Below is a small trained network, with its code and all its weights. Each question gives an input and a class and asks what happens when units are switched off, that is, made to give their printed mean instead of their output.

import numpy as np


def w(rows, s, z=0):
    codes = np.array(rows[::2]) - 128.0
    scale = np.full(codes.shape[1], s)
    scale[-1] = z or s
    return codes * scale


def f(y):
    return y / 2 * (1 + np.tanh(0.7978845608 * (y + 0.044715 * y**3)))


def log_softmax(a):
    a = a - a.max(-1, keepdims=True)
    return a - np.log(np.exp(a).sum(-1, keepdims=True))


def net(x, mask):
    res = np.array(x, float).reshape(1, 5) / 4 @ E
    y = f(res @ A[0][:, :-1].T + A[0][:, -1])
    res = res + np.where(mask, y, B[0][:, -1]) @ B[0][:, :-1]
    return log_softmax(res[-1] @ U[:, :-1].T + U[:, -1])


A, B = {}, {}
E = w([
[105,121,127,124,129,119,124,145,123,113],'x0',
[141,84,160,114,130,136,126,152,138,106],'x1',
[165,174,155,253,194,44,71,252,194,192],'x2',
[206,200,66,82,69,238,47,218,106,78],'x3',
[216,219,163,107,212,77,221,144,16,33],'x4',
],0.0067)
A[0] = w([
[135,162,137,167,172,75,96,225,210,176,28],'N1',
[190,175,174,92,182,83,147,156,51,67,217],'N2',
[71,99,102,19,38,162,181,81,84,110,39],'N3',
[171,171,149,162,148,79,70,220,201,172,47],'N4',
[72,65,85,129,76,143,36,96,232,175,147],'N5',
[184,180,85,106,75,219,43,197,134,93,76],'N6',
[60,60,218,159,157,40,192,23,170,187,70],'N7',
[56,74,114,147,61,171,73,124,226,195,167],'N8',
[96,72,96,64,48,191,167,1,125,59,27],'N9',
[152,144,166,218,153,68,89,196,192,167,87],'N10',
[71,65,107,153,71,160,56,104,208,184,155],'N11',
[194,175,70,103,49,186,29,192,128,82,68],'N12',
[192,171,148,96,191,55,163,132,58,79,250],'N13',
[74,76,198,124,183,25,193,53,158,188,82],'N14',
[86,78,88,127,44,160,65,150,190,178,184],'N15',
],0.0061,0.0014)
B[0] = w([
[149,49,61,171,20,73,110,3,214,90,205],'N1',
[176,170,201,172,193,173,210,144,65,81,212],'N2',
[151,44,34,188,55,51,80,27,185,79,212],'N3',
[153,26,60,146,36,35,88,66,218,81,204],'N4',
[201,174,184,199,192,185,229,122,34,61,233],'N5',
[23,193,194,35,37,197,54,195,171,248,202],'N6',
[45,207,195,11,47,212,19,230,186,223,254],'N7',
[193,201,169,212,199,179,192,160,25,67,235],'N8',
[144,33,18,207,4,36,105,40,223,64,232],'N9',
[193,42,64,141,31,29,115,37,189,50,215],'N10',
[191,162,191,196,188,196,193,152,43,45,227],'N11',
[45,169,195,29,104,175,66,211,200,254,203],'N12',
[211,179,201,194,210,116,192,177,45,45,218],'N13',
[22,229,210,46,87,179,76,246,181,211,238],'N14',
[156,179,200,200,215,210,184,165,37,83,215],'N15',
],0.0053,0.0084)
U = w([
[243,209,212,239,234,213,247,175,16,28,194],'0',
[22,210,206,6,45,239,7,245,217,249,159],'1',
[198,3,24,217,3,55,89,24,237,41,5],'2',
],0.0055,0.0019)

Each question gives the input, the list of numbers given to net, and the class t.
The units are the neurons (one row each of A and B). Each row of codes is followed by its name. A weight is (code - 128) times the scale printed after its matrix; where a second scale follows, it is the last column's (A, B and U).
mask holds one flag per neuron, in row order. A switched-off neuron (its flag False) gives its mean, the last column of its row in B, instead of its output. The means were averaged over made-up inputs and are rounded, as every weight is.
A unit's drop is (log p(t) with every unit on - log p(t) with that unit switched off) / (log p(t) with every unit on - log p(t) with every unit switched off).
The circuit of an input: a set's keep is (log p(t) with only the set's units on - log p(t) with every unit switched off) / (log p(t) with every unit on - log p(t) with every unit switched off). Starting from the 12 units with the biggest drops (on a tie, the unit counted first), units are removed one at a time, each time the one whose removal leaves the highest keep (on an exact tie, the one counted first), for as long as the keep stays at least 0.8.
circuit, biggest first: the units of the circuit, biggest drop first
top k neurons: the k neurons with the biggest drops, biggest first
drop when u is switched off: that unit's drop, to one decimal
input [-3,-4,6,-1,-4], class 2: circuit, biggest first => [N10]
input [-4,7,-6,4,-1], class 2: top 4 neurons => [N9, N3, N7, N14]
input [5,-1,6,-8,-8], class 0: top 2 neurons => [N5, N8]
input [3,2,6,-3,-7], class 0: top 3 neurons => [N8, N5, N11]
input [-4,1,0,-2,-1], class 1: top 4 neurons => [N13, N2, N5, N8]
input [8,-8,-7,5,-2], class 2: top 3 neurons => [N9, N3, N7]
input [-3,-2,-7,5,-2], class 2: top 4 neurons => [N9, N3, N7, N14]
input [-1,-2,8,-7,1], class 2: top 3 neurons => [N10, N1, N4]
input [-5,-2,-5,-5,-1], class 1: top 3 neurons => [N7, N14, N10]
input [6,3,6,7,5], class 1: top 2 neurons => [N6, N12]
input [5,-7,6,-4,-5], class 2: top 4 neurons => [N10, N1, N4, N13]
input [4,2,6,-7,2], class 1: top 2 neurons => [N14, N7]
input [-6,-4,0,-2,1], class 1: top 3 neurons => [N5, N8, N11]
input [0,2,7,5,1], class 2: circuit, biggest first => [N4]
input [5,-1,-5,-7,0], class 1: top 2 neurons => [N7, N14]
input [4,4,8,-2,-8], class 0: top 4 neurons => [N8, N5, N11, N15]
input [-4,3,5,3,-6], class 0: drop when N5 is switched off => 0.1
input [6,8,-3,-5,4], class 1: drop when N8 is switched off => 0.2
input [3,8,4,-8,-1], class 1: drop when N15 is switched off => 0.0
input [2,2,0,-2,-3], class 0: drop when N6 is switched off => 0.1
